Each row is followed by its class.
[ 80  43  26  23   9   2  13 -17  21  -8  22  29 -79 -13 -43   9 -15  38
  -5  43 -31  22 -53  -5 -45   7 -12  49  46 -25  32 -86  -7 -24  31] => J786
[ 67   8   6  12  17  -7   2 -30  24  17  20  53 -77  -1 -25  11  -4  27
   0  40 -26   7 -41  -7 -41   1  -5  37  46 -28  49 -76  -2 -37  28] => J400
[-21 -50 -38  17  -6  -1  60 -40 -12  47   1   4  38  13  41  -8  45 -46
  21  -1  22 -30 -25 -24  53 -14  20 -32 -64 -76  17  28  41 -32 -44] => J786
[ -4  -7 -13  44   3  23  68 -47 -28  43  17  12  31  10  72 -13  24 -25
   9   9  26 -36 -34 -30  57  -4  -9 -12 -64 -60  13  27  30 -27 -56] => J227
[ 40  16 -15  17   4   8  -6 -53  29   0  17  45 -42   4 -10  17   6   1
  32  32  -6  26 -29 -30 -77 -51  -6  53  38 -34  56 -67   3  -6  36] => J648
[ 86  27  21  18  16 -19  21 -26  19  -7  15  45 -68   0 -22  11 -16  27
  12  25 -18  26 -39  -4 -64 -16 -24  68  28 -22  26 -82 -13 -30  22] => J966
[ 59  18   7  -3  26 -11   9 -40  37  18  24  22 -41   8 -12  29 -11 -23
  31  34  -9  22 -36 -11 -68   3 -19  41  29 -32  67 -56  -4 -29  33] => J966
[  3 -37 -12   9   3  13  63 -21  -8  39  14  -6  45  20  54  16  11 -35
  12  -2   3 -32 -39 -27  44 -16  14 -20 -54 -64  21   0  17 -24 -50] => J127
[ -6 -28 -23  41   4   3  73 -35 -31  50  21  10  36  11  67 -24  47 -39
  16  15  32 -50 -28 -11  52   5   0 -23 -80 -56   8  32  41 -32 -42] => J966
[ 24 -62  17  40  25  12  61 -79 -23  33  67  66 -32 -10  68  22 -45  -5
  63 -47 -24  -6  39  -8   5  28 -44  98  17 -36  34   4   4 -36 -47] => J227
[-10 -28 -35  37  -9   6  61 -50 -24  49  20  28  35   3  81 -18  34 -50
  25  -7  27 -37 -29 -31  36 -16   9  -7 -63 -73  14  24  46 -18 -34] => J648
[ -8 -17   2  35   2  22  81 -31 -33  48  27  -2  31   9  79 -15  24 -27
  19  18  18 -50 -38 -11  53  13  -5 -20 -76 -64   8  25  29 -28 -43] => J127
[ 17 -58  -1  60  17  19  53 -61 -27  30  70  73 -28 -12  51  23 -35  13
  79 -43 -18 -13  43 -13   1  -6 -30  90   1 -34  28 -17  13 -24 -35] => J782
[ 54  13 -11  -8  18 -11  17 -40  35  14  13  15 -39  22 -20  22   8 -17
  32  32  -6  26 -35 -14 -72 -14 -13  42   7 -45  65 -48 -10 -22  27] => J966
[ 68  26  21  33   0  -6   2 -38  15  -8  27  66 -81 -24 -16   3  -6  33
  10  39 -19  15 -35 -11 -58 -19 -11  55  61 -22  33 -86  12 -18  38] => J648
[ -5 -80   6  44  17  -2  49 -72 -19  17  73  77 -20 -31  65   8 -19  -4
  68 -66 -27 -20  45  -8  24  -3 -28 105  33 -40  41   5   4 -22 -46] => J585
[ 22 -47  23  49  16  10  62 -83 -28  34  73  72 -33  -7  71  16 -43  -1
  80 -51 -20  -7  35  -3  -2  24 -51  99  30 -41  44   4   9 -32 -46] => J227
[ 43   0 -20  -4  22 -15   7 -53  35  20  14  30 -44   7 -11  10  23 -20
  40  48   2  21 -21 -20 -74 -28 -10  39  17 -34  62 -45   7 -24  34] => J966
[-15 -38 -27  49  -9  27  63 -39 -26  50  24  15  30   9  65  -7  43 -34
  17   3  37 -56 -10 -11  55  12  17 -20 -77 -55   0  30  40 -35 -34] => J782
[-12 -33  -8  30 -14   9  83 -40 -23  47  29  17  35  13  84 -12  30 -35
  25  -6   7 -41 -35 -20  42 -10  11 -14 -73 -73  13  19  26 -20 -47] => J127
[ 12 -65   1  58  38   0  38 -62 -37  43  73  66 -35  -2  66   9 -41  -4
  78 -39 -18 -28  27  -5  -1  14 -49 114  10 -38  35   9  12 -37 -43] => J400
[ 18 -58   4  43  21  23  52 -67 -33  22  69  72 -30 -11  73  23 -34   2
  75 -45 -17  -9  39 -12  -3   2 -52  91  17 -40  35  -6  13 -23 -39] => J648
[  9 -80  -5  35   9   8  49 -67 -29  22  71  86 -27 -31  76  16 -23   2
  76 -68 -34 -27  44 -17  17   6 -28  97  13 -34  41  -7  10 -23 -44] => J648
[ 18 -73  12  55  24  14  60 -67 -27  20  84  75 -21 -23  66  17 -34  13
  62 -65 -33 -28  30  -7  33   2 -22 113  23 -47  43 -15  -1 -25 -56] => J585
[ 48  17  -5  16  21  -5  -3 -49  31   7  25  29 -39  -4 -15   9  17 -13
  19  37  -6  15 -39 -15 -67 -29 -15  74  35 -41  52 -56  -8 -19  37] => J585
[ -3 -44 -40   3  -5  13  65 -40 -11  39   5  10  43   4  76  -4  41 -52
  13  -6  19 -24 -24 -37  43 -26  12 -34 -42 -72  19  16  39 -14 -43] => J648
[-14 -30 -24  43  -5   6  63 -35 -18  60  24  13  33  14  64 -12  31 -36
   6   9  10 -41 -40 -15  45  -8  26 -24 -59 -68  19  17  30 -19 -39] => J400
[ 41  21  -9  -4   8  -7  -3 -50  31  13  14  27 -44   1   2  11  26 -30
  32  34  -5  24 -35 -26 -89 -21 -23  60  25 -47  51 -40  -2 -13  39] => J648
[ 86  28  19  24  20   1   5 -18  20   9  27  49 -78   1 -15  23 -30  31
  -1  23 -37  14 -47  -1 -54  -8 -15  67  42 -22  34 -89 -21 -33  20] => J400
[ -2 -32 -14  32   3  28  89 -43 -23  61  24  10  36  18  88   5  25 -35
  10 -14  14 -38 -35 -23  59  15   3  -7 -77 -78  16  25  26 -33 -62] => J786
[-24 -45 -34  36   2   9  57 -37 -26  61  19  15  29  16  67 -11  39 -39
   7  12  19 -58 -32 -20  55   9  18 -17 -73 -65  19  34  35 -32 -44] => J400
[  2 -78   5  31  11   4  47 -73 -22  22  59  75 -26 -20  54  24 -32  13
  66 -59 -29 -22  42 -20  32   8 -21  84   8 -33  45   4   5 -32 -62] => J227
[ -9 -63 -33  10  -1  21  66 -29 -17  50   9   9  39  32  69   6  34 -38
  -2  -1  10 -43 -35 -19  55 -11  26 -41 -63 -72  17  12  26 -28 -52] => J400
[-19 -32 -13  40   0  10  69 -36 -24  52  26  12  32  15  70  -6  28 -34
  17   8  17 -50 -32 -18  48  -1   8 -10 -88 -64  11  29  30 -32 -44] => J127
[ 21 -83   3  39  10  24  62 -65 -29  28  79  81 -32 -24  85  24 -26   8
  85 -73 -30 -32  53 -14  14  14 -29 101  17 -34  33 -13   7 -27 -52] => J782
[  7 -30 -30  15   2  40  76 -37 -19  34  12  10  33  11  88  25  15 -41
  11 -14  17 -31 -27 -35  46 -17  -2 -17 -55 -74  19   9  26 -21 -57] => J648
[ 72  35  12  27  -7 -14  -4 -31  22  -7  31  62 -88 -23 -22   3  -5  32
   6  39 -24  14 -43 -12 -61 -21   2  51  55 -24  39 -82  12 -12  41] => J648
[ 45  14   0  12  31   0   6 -50  32   8  25  23 -40   9 -16  24   1  -9
  24  37 -10  17 -44 -19 -68 -34 -16  75  31 -53  68 -59  -9 -18  29] => J585
[ 29 -59  14  52  32  15  68 -61 -27  25  78  75 -33 -11  75  26 -43   0
  73 -49 -27  -8  45  -8   1   9 -51  91  13 -27  35 -10   6 -27 -51] => J966
[-11 -44 -29  16   2  17  72 -50 -15  41  -5  15  35   4  67  -6  36 -35
   4  16  23 -26 -13 -39  62 -26  10 -47 -44 -58  12  23  45 -28 -60] => J227
[ 12 -71   4  35  13   8  50 -55 -25  25  80  60 -29 -11  56  28 -38  12
  80 -63 -35 -39  28 -15  30  16 -19 101  -1 -46  48  -3  -5 -31 -61] => J127
[  4 -40  -9  15   0  23  70 -41 -19  36  10   9  36   5  57   7  18 -30
 -10   9  12 -30 -33 -29  70   0  11 -46 -52 -62  11   7  32 -29 -55] => J227
[ -3 -55  26  51  16   2  49 -60 -24  26  79  63 -34 -13  61  20 -47 -11
  87 -39 -32 -19  36  -2 -12  21 -45 104  15 -30  39   4   5 -26 -30] => J127
[ 72  28  14  21   8 -13   8 -29  22   4  23  44 -84 -13 -41   0  -5  29
   6  44 -21  20 -43  -7 -43   3 -10  41  48 -30  39 -72  11 -31  32] => J786
[-10 -38 -30  43  -1   9  65 -39 -24  57  20  23  30  12  67 -17  30 -29
   3   8  16 -46 -37 -20  57  -6  20 -22 -62 -64  12  16  35 -25 -42] => J400
[ 12 -61  21  46  36  12  70 -56 -31  24  64  53 -28 -17  64  23 -53   5
  71 -36 -33 -11  38 -12   6  15 -56 106   0 -30  23  -4  -2 -30 -47] => J127
[ 73  27  15  24   5 -11   2 -35  16  16  31  58 -84   6  -9  13 -10  29
  13  31 -21   5 -54  -3 -61  -9  -8  64  43 -37  41 -77  -6 -30  25] => J400
[ 92  29  11  31  10  -1  12 -38  10   1  28  62 -79 -15 -11  14 -20  32
   4  25 -15  13 -40 -16 -48  -9 -14  69  46 -33  29 -85   7 -28  22] => J648
[ 70  17   8  43   5  -9   7 -36  12   5  25  73 -93  -1 -24   4 -13  50
   8  40 -24   6 -45  -9 -54 -33   0  58  54 -29  33 -94   6 -25  25] => J400
[ 45   6 -12   5  23 -15   3 -39  33  -1  12  26 -43   1 -25  10   2  -6
  33  45 -12  24 -30 -26 -69 -44  -6  47  16 -27  58 -62   0 -14  31] => J966
[ 77  31  29  28   4  -5  20 -39  15  -8  26  45 -82 -11 -30   6 -18  47
  17  44 -19  14 -48  -4 -56 -14 -17  58  42 -30  33 -87  -6 -27  33] => J127
[-18 -56 -23  14  -9   4  74 -43 -15  48   0  16  54  27  63  -3  42 -36
  28  -5  16 -30 -30 -29  38 -42  17 -28 -73 -78  14   8  27 -30 -51] => J127
[ 25 -53  22  45  17  17  54 -75 -26  25  70  73 -33 -11  64  29 -46  15
  64 -44 -24  -7  34  -8   6   8 -44  83  36 -28  37 -13   9 -25 -48] => J227
[ 91  29  21  22   5   4  23 -30  19   0  27  47 -80 -13 -15   6  -9  33
   6  25 -19  18 -37  -4 -51   5 -18  51  38 -27  21 -87  -5 -27  37] => J782
[ -5 -65 -35   7  -2  20  69 -42  -9  54   1  19  37  17  67  -7  53 -36
   0  12  10 -28 -22 -23  48 -25  28 -56 -39 -68  15   2  31 -27 -43] => J400
[ 44  20 -17   9  12  -5  -4 -43  42  17  16  18 -45  15 -31  18   0 -20
  36  31 -12  29 -38 -21 -76 -23  -1  54  30 -45  68 -51   1 -20  33] => J786
[ -6 -55 -17  18  11  19  81 -43 -15  37   7  12  44  18  65  -2  40 -37
   1   4  20 -27 -25 -18  51 -25   8 -22 -37 -77  16   6  30 -28 -48] => J585
[ 84  32  15  29  12 -31  14 -27  20  -5  22  52 -78 -11 -23   3 -17  23
  12  28 -18  17 -45  -7 -63 -20 -19  67  36 -20  30 -80   0 -25  29] => J966
[ 15 -58  17  60  30  12  56 -74 -30  22  79  80 -31 -19  66  19 -36  -8
  69 -42 -22 -12  36  -5  -2   3 -55 113  35 -42  37  -8  12 -28 -36] => J585
[-26 -39 -21  39  -3 -16  58 -45 -22  59  22  22  33  -6  75 -33  37 -45
  31  12  24 -53 -24 -21  53  -9  17 -10 -79 -60  10  40  47 -37 -39] => J127
[-17 -45 -30  37   2   8  72 -46 -21  63  20  16  21  14  78 -15  34 -43
  13  10  15 -49 -32 -14  42  -1  20 -14 -67 -73  20  28  35 -28 -39] => J400
[-20 -29 -36  50  -4   8  73 -46 -25  58  10  12  36   4  68 -29  49 -30
  22  10  29 -41 -27 -24  54 -24  19 -15 -70 -66   8  28  49 -26 -47] => J786
[  2 -19 -18  40   1  16  76 -32 -32  40  22  13  33  15  73  -4  33 -28
  19   7  28 -45 -30 -16  46  -8  -5 -18 -69 -56   8  15  34 -26 -50] => J966
[ 72  14   6  20  12 -16   5 -33  17   9  14  51 -81  -1 -33  -2  -1  28
   7  47 -17  15 -44  -4 -54 -12 -10  44  55 -34  31 -81   3 -33  33] => J400
[ 11 -47 -36   4   4  25  71 -34 -10  38   6   2  38  -7  57  -2  46 -33
   8   7  16 -20 -15 -42  57 -24   7 -52 -46 -66   6   0  34 -17 -42] => J782
[ 13 -65  23  37  23   5  57 -63 -23  30  75  62 -29 -10  71  20 -47 -21
  82 -44 -31 -14  33  -4 -10  27 -48 100   7 -36  37   3   5 -34 -33] => J127
